-1.37  -1.29   4.38  -1.80   5.38
 0.32   1.30  -1.93   0.32   0.86
 0.80   0.41  -0.81  -0.81   0.21
-> 0.32

 5.01  -3.18  -3.25  -2.95
 3.77  -2.72  -2.01  -2.12
-> -3.25

 4.99   3.99  -2.19   1.89
 3.89  -1.65  -2.59   5.22
-5.48  -1.15   4.04   1.32
-> -2.59

-1.45  -0.57   0.24  -1.75   1.09
-4.70  -4.79   4.94   0.71  -1.61
-0.30   0.99  -1.08   0.27  -5.18
-> 0.71

-0.31   1.51   4.66   3.16  -1.56
-1.80   2.98   1.06  -0.81   4.61
-1.01   1.15   3.89   5.08   1.48
-> -0.81

 3.32   1.21  -4.92   1.68   0.12   1.85  -0.56
-0.51  -0.07  -0.18  -1.70   1.44  -0.13  -2.29
 4.17  -0.29  -5.87  -1.94   3.88   4.38   2.32
-> -0.13

-1.71  -1.57   2.79   0.71   3.88  -3.12
 6.62  -5.49  -0.39  -0.81  -0.52   2.14
-5.78   3.87   0.35   4.27   1.76   3.03
-> -0.52
---
[[-1.02 -3.35 -0.08 -0.14]
 [-4.95  3.82  4.17 -0.56]
 [ 4.26  2.29  0.55  5.61]] out -1.02, 5.61

[[-5.44 -5.84  6.06 -5.81  5.49]
 [ 5.82  5.29  5.69 -5.67  5.62]
 [-5.92 -5.77  5.73  5.75  5.44]] out -5.44, 5.44

[-2.37  0.85 -4.81  1.41] out -2.37, 1.41

[-0.61 -5.63 -4.55  2.77  5.49] out -0.61, 5.49

[ 0.56 -0.28 -6.52 -0.13  4.60  1.90] out 0.56, 1.90

[[ 2.63 -2.17 -0.51  1.86]
 [ 1.25 -2.91 -1.37  1.41]
 [-5.53  0.46 -0.35 -6.66]] out 2.63, -6.66
---
array([-13.450,  -2.051,  11.601,   5.155,   9.031,  -8.543]) ans = 11.601

array([ 147.072,   96.208,   99.756,  -63.262, -180.746]) ans = 96.208

array([  9.9,   7.8,   7.6,  15.4,  -4.6, -14.4]) ans = 7.6

array([-0.125, -0.034,  0.123, -0.163]) ans = -0.125

array([ 1.507, -1.611,  1.303,  1.547, -0.831]) ans = -1.611

array([[ -5.6,  -3.4,  10.8,  13.9],
       [ -5.6, -14.6,  -4.7,  13.9]]) ans = -5.6

array([[ -31.3, -147.2,    0.2, -132.0,   42.3,   95.6],
       [ 147.1,  142.9,  -95.0,   81.2,   39.6, -161.1],
       [-171.4,  -96.3,  135.2, -111.1, -132.3, -161.3]]) ans = 135.2

array([[ 0.089, -0.029,  0.140,  0.172],
       [ 0.062, -0.092,  0.039, -0.177]]) ans = 0.062

array([[-0.026,  0.182,  0.178, -0.129,  0.060, -0.121],
       [-0.043,  0.118,  0.085,  0.153,  0.005, -0.050]]) ans = 0.085

array([[  5.96,  18.08,  14.65,  -5.69,  -1.12, -13.98],
       [  1.25,   0.13,   6.27,  -8.60,  16.55, -10.02]]) ans = 6.27
---
[19.62, -2.86, 5.11, -12.12, -5.33, 16.61] -> 16.61
[-104.873, 196.033, -59.113, -5.530, 39.883, -133.527] -> -133.527
[126.8, 79.9, -111.3, -14.7] -> -14.7
[50.133, -35.870, -186.611, -56.125, 110.577, 60.499, -70.381] -> -70.381
[0.03, 0.10, 0.10, 0.08, 0.05, -0.10, 0.04] -> 0.04
[11.99, -5.42, -17.21, -7.58, 9.47] -> 9.47
[129.5, -56.7, 33.8, -103.4] -> -103.4
---
[[4.64, -0.82, 1.95, -4.35, 3.84],
 [2.67, 2.19, 2.47, -1.45, -1.43],
 [-0.93, 6.51, 4.27, -2.61, 3.34]] → 4.64

[[-4.77, -5.43, 2.02, -0.82, 0.82, -4.89, 1.95],
 [-1.04, 0.32, 5.41, 6.48, -0.23, -2.68, -1.25],
 [2.68, -2.10, -6.14, -6.68, 1.13, -0.43, 1.34]] → -4.77

[[-2.54, 2.06, -2.88, -4.75, -4.16],
 [-1.73, -3.48, -0.40, 2.47, 0.20],
 [2.58, 1.18, 3.34, 3.25, 5.50]] → -2.54

[[2.35, -0.03, 3.68, -2.37, 2.55, 1.02],
 [-5.94, 0.55, -4.96, 5.98, 2.89, 4.05],
 [-5.66, 2.58, -4.14, 0.10, 4.16, 5.15]] → 2.35

[[-4.61, 1.58, -4.93, 2.43, -4.21],
 [2.38, 5.40, -0.15, -2.37, 4.01],
 [-5.06, 0.79, -2.14, -4.57, 0.39]] → -4.61

[[0.82, 0.00, 0.68, -1.92],
 [0.47, 1.20, 0.93, -3.46],
 [0.70, 0.55, 0.32, -4.98]] → 0.82

[[-0.97, -5.28, 1.29, -6.25],
 [-1.15, 1.79, -1.16, -6.45],
 [1.96, -4.29, 6.03, 0.69]] → -0.97
---
[[-2.64 -5.99 -6.36 -3.10  1.66]
 [ 1.43  5.52  6.66  4.22 -0.30]
 [-5.67 -1.87  3.01  6.31  6.12]] --> 1.43

[[ 1.76 -6.15 -1.70 -2.12]
 [-4.55 -0.69  1.98 -2.88]
 [-5.17  1.03  2.36 -4.30]] --> -4.55

[[ 0.85  3.12 -0.10  0.85]
 [ 1.79 -6.47  4.61 -1.97]
 [-3.58 -2.93 -2.16 -1.38]] --> 1.79

[[-0.04 -0.36 -1.47 -2.11]
 [ 1.94 -2.10 -2.06  4.92]
 [-5.18 -0.31 -3.64 -0.14]] --> 1.94

[[-1.22 -5.31  0.40  2.09  1.76  2.72]
 [-2.11  0.62  0.21  1.71  0.79  1.06]
 [-1.79 -1.00 -0.38  1.12 -0.42  1.48]] --> -2.11

[[-2.22  0.91  0.91 -0.01  5.38  3.71 -1.56]
 [ 1.27  5.51  5.51  0.34  2.27 -2.45 -2.75]
 [ 4.21  0.15  0.15  1.27  4.17 -1.06 -3.61]] --> 1.27

[[-1.27  3.49 -0.53  2.09  0.67 -2.94]
 [ 0.62 -5.02  1.89 -2.62 -0.93 -0.09]
 [-1.47 -2.94 -0.16  1.82  3.46 -4.63]] --> 0.62

[[-3.64  2.79  1.97 -4.94]
 [-4.91  5.71 -1.51 -2.15]
 [-4.55  5.57 -1.57 -3.33]] --> -4.91
---
[[-1.49, 5.25, -2.34, -3.47, 4.67], [2.43, 6.45, 6.26, -2.03, 4.04]]: -1.49
[[-2.11, 0.54, -0.36, -2.82, 6.04, 5.75, -2.33], [-2.26, -0.73, -3.29, 4.38, 5.95, -5.32, 4.32]]: -2.11
[[-1.64, 0.43, -1.10, 3.04], [-1.36, 4.96, -1.78, 3.71]]: -1.64
[[0.37, -4.46, 1.12, -1.89, 0.06], [0.40, -4.85, 1.11, -1.95, 0.24]]: 0.37
[[6.00, -1.72, -4.94, 0.98], [-0.30, 2.25, -0.74, 1.47]]: 6.00
[[0.11, -0.35, -1.06, 0.57, -6.30], [1.66, 1.36, 1.28, 1.34, -1.83]]: 0.11
[[-1.36, -0.05, -0.13, 0.52], [-6.82, 0.22, -0.21, 2.35]]: -1.36
[[2.48, 2.74, 0.11, 0.98, -0.14, 4.80], [-3.15, 2.45, 5.25, 5.69, 4.79, 0.42]]: 2.48
